Below are the code and all the weights of a small trained network. Each question names an input and a target symbol and asks about switching units off, where a switched-off unit gives its printed mean instead of its output.

import numpy as np


def w(rows, s, z=0):
    codes = np.array(rows[::2]) - 128.0
    scale = np.full(codes.shape[1], s)
    scale[-1] = z or s
    return codes * scale


def norm(h):
    return h / np.sqrt((h * h).mean(-1, keepdims=True) + 1e-5)


def f(y):
    return y / 2 * (1 + np.tanh(0.7978845608 * (y + 0.044715 * y**3)))


def softmax(a):
    e = np.exp(a - a.max(-1, keepdims=True))
    return e / e.sum(-1, keepdims=True)


def log_softmax(a):
    a = a - a.max(-1, keepdims=True)
    return a - np.log(np.exp(a).sum(-1, keepdims=True))


def net(x, mask):
    ids = ['ΞΣΦαβγδζημτ'.index(c) for c in x.split()]
    T = len(ids)
    res = E[ids] + P[:T]
    u = 0
    for l in range(3):
        q, k, v = (norm(res) @ M[l].T for M in (Q, K, V))
        z = softmax(np.where(np.tri(T) > 0, q @ k.T / 4**0.5, -1e9)) @ v
        res = res + np.where(mask[u], z, O[l][:, -1]) @ O[l][:, :-1]
        u += 1
        y = f(norm(res) @ A[l][:, :-1].T + A[l][:, -1])
        res = res + np.where(mask[u : u + 4], y, B[l][:, -1]) @ B[l][:, :-1]
        u += 4
    return log_softmax(norm(res)[-1] @ U[:, :-1].T + U[:, -1])


Q, K, V, O, A, B = {}, {}, {}, {}, {}, {}
E = w([
[155,129,181,102,112,140],'Ξ',
[153,132,184,94,113,138],'Σ',
[145,121,179,128,112,129],'Φ',
[155,104,167,139,141,143],'α',
[153,134,184,98,113,139],'β',
[156,128,180,100,109,143],'γ',
[72,122,166,125,149,113],'δ',
[135,128,188,138,97,116],'ζ',
[156,86,159,149,165,177],'η',
[93,137,132,150,57,112],'μ',
[186,25,94,110,151,8],'τ',
],0.014)
P = w([
[188,243,126,255,115,94],'0',
[159,159,194,183,133,105],'1',
[151,147,191,156,122,107],'2',
[148,133,182,129,114,115],'3',
[143,128,174,115,109,120],'4',
[135,118,175,102,105,120],'5',
[126,114,172,95,103,126],'6',
[119,110,167,91,101,127],'7',
[115,102,161,88,101,125],'8',
[116,98,159,86,99,123],'9',
[113,98,154,94,103,114],'10',
[107,93,150,89,100,116],'11',
[108,90,145,88,98,111],'12',
],0.0064)
Q[0] = w([
[180,56,145,97,60,29],'L0H1',
[128,21,253,60,128,30],'L0H1',
[204,21,141,146,123,124],'L0H1',
[79,230,97,184,86,96],'L0H1',
],0.005)
K[0] = w([
[170,119,138,136,73,53],'L0H1',
[144,103,43,108,158,2],'L0H1',
[244,93,120,99,116,121],'L0H1',
[74,179,100,81,59,145],'L0H1',
],0.0057)
V[0] = w([
[175,34,77,130,139,79],'L0H1',
[172,138,137,126,51,254],'L0H1',
[77,150,105,105,23,60],'L0H1',
[63,157,116,54,213,103],'L0H1',
],0.0053)
O[0] = w([
[4,137,63,112,132,184,100],'L0H1',
[143,132,158,255,118,113,117],'L0H1',
[158,106,143,137,181,202,84],'L0H1',
[100,111,168,89,185,88,1],'L0H1',
],0.0063,0.003)
A[0] = w([
[80,134,106,100,132,176,7],'L0N1',
[109,118,104,121,97,77,63],'L0N2',
[160,118,116,189,72,176,146],'L0N3',
[76,167,9,121,100,193,147],'L0N4',
],0.011,0.0017)
B[0] = w([
[98,175,113,50,154,164,147],'L0N1',
[198,141,131,160,176,199,125],'L0N2',
[109,109,196,50,209,98,254],'L0N3',
[196,128,232,3,108,72,136],'L0N4',
],0.0069,0.0045)
Q[1] = w([
[124,1,143,90,102,125],'L1H1',
[202,170,83,193,156,129],'L1H1',
[166,224,216,154,194,154],'L1H1',
[180,209,145,89,189,100],'L1H1',
],0.0061)
K[1] = w([
[108,128,16,143,153,203],'L1H1',
[172,178,254,186,143,139],'L1H1',
[188,65,153,188,144,43],'L1H1',
[100,85,121,228,17,110],'L1H1',
],0.0053)
V[1] = w([
[175,176,178,186,58,81],'L1H1',
[105,250,188,136,158,174],'L1H1',
[243,158,152,218,255,55],'L1H1',
[86,204,178,80,28,188],'L1H1',
],0.0046)
O[1] = w([
[92,169,29,55,55,135,225],'L1H1',
[211,203,9,136,84,133,169],'L1H1',
[96,71,2,113,9,185,254],'L1H1',
[185,193,70,122,166,49,136],'L1H1',
],0.005,0.0043)
A[1] = w([
[102,184,73,143,59,110,123],'L1N1',
[109,146,56,170,173,235,3],'L1N2',
[255,73,124,161,108,181,58],'L1N3',
[119,98,55,56,111,123,76],'L1N4',
],0.0093,0.0039)
B[1] = w([
[156,88,152,147,90,226,252],'L1N1',
[133,74,142,50,198,86,108],'L1N2',
[203,238,152,1,124,171,222],'L1N3',
[51,103,158,134,137,153,219],'L1N4',
],0.0094,0.0035)
Q[2] = w([
[91,33,93,182,96,200],'L2H1',
[5,96,171,135,144,165],'L2H1',
[190,181,151,55,203,112],'L2H1',
[71,78,191,62,196,104],'L2H1',
],0.012)
K[2] = w([
[56,83,57,152,9,140],'L2H1',
[155,21,111,239,180,72],'L2H1',
[158,204,254,126,240,50],'L2H1',
[151,93,154,155,220,2],'L2H1',
],0.0078)
V[2] = w([
[183,239,167,217,122,110],'L2H1',
[236,80,83,49,116,72],'L2H1',
[46,200,92,67,65,2],'L2H1',
[35,158,72,112,220,165],'L2H1',
],0.0068)
O[2] = w([
[134,121,184,74,150,254,1],'L2H1',
[131,89,172,95,54,26,206],'L2H1',
[56,61,79,115,42,161,60],'L2H1',
[157,185,23,76,105,157,2],'L2H1',
],0.0089,0.0041)
A[2] = w([
[209,117,72,228,1,154,5],'L2N1',
[173,121,150,222,49,192,177],'L2N2',
[76,107,154,106,174,97,106],'L2N3',
[175,121,169,113,159,213,150],'L2N4',
],0.0099,0.0032)
B[2] = w([
[164,219,164,127,6,103,162],'L2N1',
[148,105,128,71,146,121,254],'L2N2',
[139,112,169,133,101,146,162],'L2N3',
[117,125,99,160,105,118,203],'L2N4',
],0.021,0.0061)
U = w([
[114,166,113,121,133,158,4],'Ξ',
[71,186,53,69,181,202,174],'Σ',
[146,129,81,159,127,153,36],'Φ',
[227,179,160,85,27,110,148],'α',
[126,140,105,145,133,160,14],'β',
[171,3,146,38,204,100,126],'γ',
[191,236,114,188,234,113,233],'δ',
[153,115,75,165,128,159,42],'ζ',
[76,84,248,234,133,158,132],'η',
[37,165,102,151,75,254,103],'μ',
[39,104,50,201,74,33,197],'τ',
],0.0097,0.0044)

Each question gives the input, a string of symbols that net reads in full, and the target symbol t.
The units are the heads (4 rows each of Q, K, V and O) and the neurons (one row each of A and B). Each row of codes is followed by its name. A weight is (code - 128) times the scale printed after its matrix; where a second scale follows, it is the last column's (O, A, B and U).
mask holds one flag per unit, layer by layer, with each layer's heads first. A switched-off unit (its flag False) gives its mean, the last column of its rows in O or B, instead of its output. The means were averaged over made-up inputs and are rounded, as every weight is.
A unit's drop is (log p(t) with every unit on - log p(t) with that unit switched off) / (log p(t) with every unit on - log p(t) with every unit switched off).
The circuit of an input: a set's keep is (log p(t) with only the set's units on - log p(t) with every unit switched off) / (log p(t) with every unit on - log p(t) with every unit switched off). Starting from the 12 units with the biggest drops (on a tie, the unit counted first), units are removed one at a time, each time the one whose removal leaves the highest keep (on an exact tie, the one counted first), for as long as the keep stays at least 0.8.
circuit, biggest first: the units of the circuit, biggest drop first
top k neurons: the k neurons with the biggest drops, biggest first
input τ α α α μ Ξ, target η: circuit, biggest first -> [L1H1 L0H1 L2N2]
input α α η α α τ γ γ, target τ: top neuron -> [L1N3]
input τ μ α, target τ: circuit, biggest first -> [L2H1 L0H1]
input α Σ Σ α Φ τ α Ξ, target τ: top 3 neurons -> [L1N3 L0N1 L2N2]
input δ δ δ η δ Φ δ β Ξ γ Ξ, target γ: top 2 neurons -> [L2N1 L1N3]
input δ Φ Ξ α μ δ γ τ Φ δ ζ γ, target μ: top 3 neurons -> [L0N3 L0N1 L1N1]
input β β α τ α Φ, target τ: circuit, biggest first -> [L2H1 L1N3 L0H1]
input Φ Φ δ μ δ β β ζ α ζ, target γ: top 3 neurons -> [L2N1 L0N3 L2N4]
input Ξ α μ δ η μ η μ, target η: circuit, biggest first -> [L0H1 L1N3 L2H1]
input μ δ Φ η α γ ζ η η, target η: top 2 neurons -> [L0N3 L2N2]
input τ ζ ζ, target τ: circuit, biggest first -> [L2H1 L0H1]
input Σ η α Ξ τ ζ α δ α δ α δ Φ, target Σ: circuit, biggest first -> [L0H1 L0N1 L2H1 L1H1]
input δ γ α δ Φ β τ γ η α, target δ: circuit, biggest first -> [L1H1 L0H1 L2H1 L0N3]
input δ η η δ ζ α η, target η: circuit, biggest first -> [L1N1 L2N2 L2N1]
input α Ξ δ μ τ β Ξ, target τ: circuit, biggest first -> [L2H1 L0H1 L1N3]
input δ ζ β α α δ, target γ: top neuron -> [L0N3]
input μ γ α α δ δ Φ μ γ, target γ: top 2 neurons -> [L2N1 L0N2]
input ζ δ α Φ δ ζ δ Ξ δ Φ, target γ: top 3 neurons -> [L1N3 L2N1 L0N3]
input τ δ η η Φ δ η δ γ, target δ: top 2 neurons -> [L0N1 L1N3]
input α Σ η δ τ δ α, target τ: circuit, biggest first -> [L2H1 L1N3 L0H1]
input Ξ γ γ μ Σ δ α Φ Σ ζ δ Ξ, target γ: top 3 neurons -> [L2N1 L0N2 L2N4]
input δ ζ Φ η δ δ Φ α δ, target τ: circuit, biggest first -> [L0H1 L2H1 L1N3]
